Below is a small trained network, with its code and all its weights. Each question gives an input and a target symbol and asks what happens when units are switched off, that is, made to give their printed mean instead of their output.

import numpy as np


def w(rows, s, z=0):
    codes = np.array(rows[::2]) - 128.0
    scale = np.full(codes.shape[1], s)
    scale[-1] = z or s
    return codes * scale


def f(y):
    return y / 2 * (1 + np.tanh(0.7978845608 * (y + 0.044715 * y**3)))


def softmax(a):
    e = np.exp(a - a.max(-1, keepdims=True))
    return e / e.sum(-1, keepdims=True)


def log_softmax(a):
    a = a - a.max(-1, keepdims=True)
    return a - np.log(np.exp(a).sum(-1, keepdims=True))


def net(x, mask):
    ids = ['αγδηλμξπσφψ'.index(c) for c in x.split()]
    T = len(ids)
    res = E[ids] + P[:T]
    r = res
    for j in range(2):
        rows = slice(3 * j, 3 * j + 3)
        q, k, v = (r @ M[0][rows].T for M in (Q, K, V))
        z = softmax(np.where(np.tri(T) > 0, q @ k.T / 3**0.5, -1e9)) @ v
        o = O[0][rows]
        res = res + np.where(mask[j], z, o[:, -1]) @ o[:, :-1]
    y = f(res @ A[0][:, :-1].T + A[0][:, -1])
    res = res + np.where(mask[2:18], y, B[0][:, -1]) @ B[0][:, :-1]
    return log_softmax(res[-1] @ U[:, :-1].T + U[:, -1])


Q, K, V, O, A, B = {}, {}, {}, {}, {}, {}
E = w([
[127,133,108],'α',
[88,162,133],'γ',
[126,134,107],'δ',
[126,134,107],'η',
[144,187,81],'λ',
[129,135,108],'μ',
[66,139,193],'ξ',
[142,128,128],'π',
[40,2,132],'σ',
[82,158,137],'φ',
[132,137,105],'ψ',
],0.022)
P = w([
[62,82,1],'0',
[110,118,37],'1',
[123,103,69],'2',
[133,175,86],'3',
[145,178,107],'4',
[159,185,128],'5',
[169,186,147],'6',
[180,199,162],'7',
[195,198,179],'8',
[192,191,202],'9',
[202,197,213],'10',
],0.0062)
Q[0] = w([
[76,182,157],'head 1',
[177,2,31],'head 1',
[61,197,105],'head 1',
[187,171,93],'head 2',
[160,49,164],'head 2',
[162,15,25],'head 2',
],0.023)
K[0] = w([
[157,176,165],'head 1',
[2,90,35],'head 1',
[144,138,196],'head 1',
[166,104,80],'head 2',
[134,39,136],'head 2',
[28,60,23],'head 2',
],0.023)
V[0] = w([
[164,128,90],'head 1',
[175,66,140],'head 1',
[94,96,186],'head 1',
[147,128,125],'head 2',
[128,123,127],'head 2',
[254,135,108],'head 2',
],0.0094)
O[0] = w([
[89,148,78,35],'head 1',
[146,187,97,14],'head 1',
[194,131,190,210],'head 1',
[118,116,105,108],'head 2',
[130,129,133,122],'head 2',
[82,68,4,3],'head 2',
],0.011,0.0048)
A[0] = w([
[124,134,108,164],'neuron 1',
[249,103,99,59],'neuron 2',
[95,141,145,93],'neuron 3',
[114,152,125,149],'neuron 4',
[168,101,153,60],'neuron 5',
[142,95,115,115],'neuron 6',
[113,152,125,161],'neuron 7',
[138,35,82,51],'neuron 8',
[112,136,131,148],'neuron 9',
[155,33,143,117],'neuron 10',
[50,134,109,253],'neuron 11',
[110,131,58,107],'neuron 12',
[136,235,102,43],'neuron 13',
[125,133,134,84],'neuron 14',
[115,164,118,32],'neuron 15',
[143,74,110,110],'neuron 16',
],0.018,0.0044)
B[0] = w([
[124,142,55,149],'neuron 1',
[142,242,101,162],'neuron 2',
[161,70,70,201],'neuron 3',
[144,118,145,149],'neuron 4',
[68,72,87,253],'neuron 5',
[111,169,76,124],'neuron 6',
[148,113,144,154],'neuron 7',
[9,109,133,150],'neuron 8',
[149,115,124,149],'neuron 9',
[106,243,117,132],'neuron 10',
[207,99,21,208],'neuron 11',
[135,138,254,214],'neuron 12',
[54,76,119,157],'neuron 13',
[126,109,108,137],'neuron 14',
[70,207,109,113],'neuron 15',
[108,176,45,131],'neuron 16',
],0.02,0.0057)
U = w([
[157,93,183,17],'α',
[185,106,207,38],'γ',
[196,83,168,10],'δ',
[179,101,175,171],'η',
[59,78,122,168],'λ',
[156,86,177,36],'μ',
[151,159,199,255],'ξ',
[118,97,173,74],'π',
[54,117,187,55],'σ',
[127,75,254,212],'φ',
[116,99,174,54],'ψ',
],0.01,0.0041)

Each question gives the input, a string of symbols that net reads in full, and the target symbol t.
The units are the heads (3 rows each of Q, K, V and O) and the neurons (one row each of A and B). Each row of codes is followed by its name. A weight is (code - 128) times the scale printed after its matrix; where a second scale follows, it is the last column's (O, A, B and U).
mask holds one flag per unit, heads first, then neurons. A switched-off unit (its flag False) gives its mean, the last column of its rows in O or B, instead of its output. The means were averaged over made-up inputs and are rounded, as every weight is.
A unit's drop is (log p(t) with every unit on - log p(t) with that unit switched off) / (log p(t) with every unit on - log p(t) with every unit switched off).
The circuit of an input: a set's keep is (log p(t) with only the set's units on - log p(t) with every unit switched off) / (log p(t) with every unit on - log p(t) with every unit switched off). Starting from the 12 units with the biggest drops (on a tie, the unit counted first), units are removed one at a time, each time the one whose removal leaves the highest keep (on an exact tie, the one counted first), for as long as the keep stays at least 0.8.
circuit, biggest first: the units of the circuit, biggest drop first
most important unit: the unit with the biggest drop
k most important neurons: the k neurons with the biggest drops, biggest first
heads that matter: for each layer, one digit per head in row order, 1 if its drop is at least 0.15 and else 0, layers parted by /
input ξ φ δ, target ξ: heads that matter	10
input μ ξ ξ α σ, target σ: 4 most important neurons	[neuron 10; neuron 5; neuron 11; neuron 12]
input η η λ γ, target δ: circuit, biggest first	[neuron 11; head 1; head 2; neuron 5]
input ξ μ π λ ξ λ λ η η, target λ: 2 most important neurons	[neuron 8; neuron 11]
input ξ λ ξ η λ ξ φ ξ ξ ξ δ, target ξ: most important unit	neuron 2
input λ ξ δ, target λ: circuit, biggest first	[head 2; neuron 8]
input η λ ξ ξ π ξ ξ γ, target φ: circuit, biggest first	[neuron 11; neuron 2; head 1]
input φ ξ ψ φ, target φ: circuit, biggest first	[neuron 11; head 2; head 1]
input ξ ξ π ξ ξ η μ σ ξ ξ π, target ξ: 2 most important neurons	[neuron 2; neuron 5]
input λ η η ξ ξ μ, target ξ: heads that matter	01
input ξ ξ γ ξ η ξ ξ ψ, target ξ: circuit, biggest first	[neuron 2; head 1; neuron 3]
input ξ η φ γ ξ ξ ξ ξ ξ μ, target ξ: heads that matter	10
input λ η λ η ξ ξ ξ η λ φ, target δ: heads that matter	11
input ψ η δ γ λ, target λ: 4 most important neurons	[neuron 11; neuron 13; neuron 8; neuron 1]
input γ ξ ξ λ ξ ξ γ, target φ: circuit, biggest first	[neuron 11; head 1]
input ξ π ξ ξ ξ λ, target ξ: circuit, biggest first	[neuron 2; head 1]
input η φ ξ φ, target φ: circuit, biggest first	[neuron 11; head 1; neuron 2]
input φ ξ α, target φ: most important unit	head 2
input γ λ ξ ξ η γ η λ, target λ: 4 most important neurons	[neuron 13; neuron 11; neuron 1; neuron 8]
input ξ ξ ξ ψ ξ ξ π φ, target λ: circuit, biggest first	[head 1; neuron 13]
input λ ξ λ ξ ξ ξ ξ α, target ξ: 2 most important neurons	[neuron 2; neuron 10]
input σ ξ η, target σ: 4 most important neurons	[neuron 13; neuron 5; neuron 2; neuron 11]
input λ α ξ γ ξ δ λ ξ λ ξ η, target λ: 2 most important neurons	[neuron 8; neuron 16]
input λ η ξ ξ σ ξ η π, target ξ: 2 most important neurons	[neuron 5; neuron 3]
input γ γ λ λ π, target λ: 3 most important neurons	[neuron 8; neuron 11; neuron 16]
input γ π φ, target λ: 3 most important neurons	[neuron 13; neuron 12; neuron 15]
